Small tables with named rows and columns. After each table, cells are looked up by row and column.

Table menena
|  | soge | kape |
|---|---|---|
| mibapos | 66 | 117 |
| bogos | 234 | 91 |
| pokep | 245 | 110 |
| kagulat | 215 | 77 |
| piboli | 77 | 96 |
| lebogid | 111 | 68 |
| bigomur | 92 | 80 |
| sotiko | 174 | 57 |
| vab | 129 | 61 |
| tis | 152 | 57 |
| zopon | 58 | 160 |
| nazod | 58 | 137 |
| vif | 196 | 64 |

What is the kape of vif in menena? 64
What is the kape of lebogid in menena? 68
What is the kape of bigomur in menena? 80
What is the kape of nazod in menena? 137
What is the kape of sotiko in menena? 57
What is the soge of pokep in menena? 245
What is the soge of nazod in menena? 58
What is the soge of sotiko in menena? 174
What is the kape of zopon in menena? 160
What is the soge of vab in menena? 129
What is the kape of piboli in menena? 96
What is the kape of vab in menena? 61
What is the soge of piboli in menena? 77
What is the kape of tis in menena? 57
What is the soge of lebogid in menena? 111
What is the kape of pokep in menena? 110
What is the soge of bogos in menena? 234
What is the soge of zopon in menena? 58
What is the soge of mibapos in menena? 66
What is the soge of bigomur in menena? 92
Which row has the largest kape? zopon

vuv =
,rege,tuvudu,nem,guz,pud,mit,dagader
salele,61,39,52,7,37,53,37
benez,61,38,51,8,37,54,38
kosamu,7,31,17,61,31,15,31
nari,8,30,17,62,32,15,32
fazegek,62,38,52,7,37,54,38
gilukiz,61,38,52,7,37,54,38
nuzi,61,38,52,7,37,53,37
zumeb,61,38,52,8,38,54,38
dazunik,30,1,11,82,58,44,57
voropos,19,12,12,76,48,33,46
sobo,61,39,52,6,36,53,37
migi,61,38,52,8,37,54,38
fir,7,30,17,61,31,15,31

rege of voropos: 19
tuvudu of voropos: 12
tuvudu of migi: 38
mit of migi: 54
dagader of fazegek: 38
nem of sobo: 52
dagader of benez: 38
tuvudu of fazegek: 38
mit of benez: 54
guz of dazunik: 82
nem of nuzi: 52
pud of salele: 37

kur
fields: fereko, sapiral, fuz, zubazim
lumop: [586, 594, 393, 670]
zivava: [342, 707, 482, 551]
puge: [905, 519, 524, 657]
sizu: [723, 666, 248, 251]
dinom: [702, 600, 786, 158]
sama: [347, 379, 459, 505]
ruzif: [570, 573, 630, 328]
lilazad: [131, 604, 422, 783]
vamufu: [389, 627, 677, 918]

fereko of lilazad is 131
sapiral of lumop is 594
fereko of zivava is 342
fuz of vamufu is 677
sapiral of dinom is 600
sapiral of vamufu is 627
fuz of dinom is 786
fereko of vamufu is 389
fereko of dinom is 702
sapiral of sizu is 666
fuz of sizu is 248

Table kozem
,bola,nudal,sepetep,bupit,zepemuv,darem,nos,gokavu
doko,88,137,168,33,162,195,104,159
fot,151,180,59,133,178,126,58,248
nedo,101,139,175,18,162,177,118,167
mar,113,136,129,105,198,209,120,217
sab,75,134,150,89,166,77,67,102
gadupo,149,79,84,86,117,112,91,143
let,97,168,143,47,172,208,80,206

What is the sepetep of let in kozem?
143
What is the gokavu of nedo in kozem?
167
What is the nos of sab in kozem?
67
What is the zepemuv of sab in kozem?
166
What is the darem of doko in kozem?
195
What is the darem of nedo in kozem?
177
What is the nos of gadupo in kozem?
91
What is the darem of let in kozem?
208
Which row has the largest bupit? fot

bamo:
|  | mubutal | domum | dudef | zav | modil |
|---|---|---|---|---|---|
| vopo | 0.42 | 0.39 | 0.24 | 0.32 | 0.49 |
| bozu | 0.53 | 0.48 | 0.28 | 0.39 | 0.54 |
| fem | 0.24 | 0.83 | 0.58 | 0.63 | 0.93 |

fem, dudef => 0.58
fem, domum => 0.83
bozu, domum => 0.48
vopo, dudef => 0.24
fem, zav => 0.63
bozu, mubutal => 0.53
bozu, modil => 0.54
vopo, modil => 0.49
fem, mubutal => 0.24
bozu, zav => 0.39
vopo, zav => 0.32
fem, modil => 0.93
vopo, mubutal => 0.42
vopo, domum => 0.39
bozu, dudef => 0.28

Table vev
	galub	vita
fuvol	193	102
kazar	137	72
feb	75	25
fen	136	64
tif	91	56
nurano	108	42
ruz	143	92
dasaro	94	45
kuz	244	126
sonera	157	61
veg	223	96
rurunib	218	87

galub of veg: 223
vita of feb: 25
galub of fen: 136
galub of sonera: 157
galub of nurano: 108
galub of tif: 91
galub of rurunib: 218
galub of dasaro: 94
vita of ruz: 92
vita of kazar: 72
galub of feb: 75
vita of sonera: 61
vita of rurunib: 87
galub of kazar: 137

vap =
,natu,tolun
supag,7384,1665
rovik,8411,1319
kuz,194,9268
gos,9095,1319
rur,9438,628
dobi,879,8577
som,8753,1665

supag, natu: 7384
som, tolun: 1665
supag, tolun: 1665
rovik, natu: 8411
rur, natu: 9438
som, natu: 8753
kuz, tolun: 9268
rovik, tolun: 1319
dobi, natu: 879
kuz, natu: 194
gos, tolun: 1319
dobi, tolun: 8577

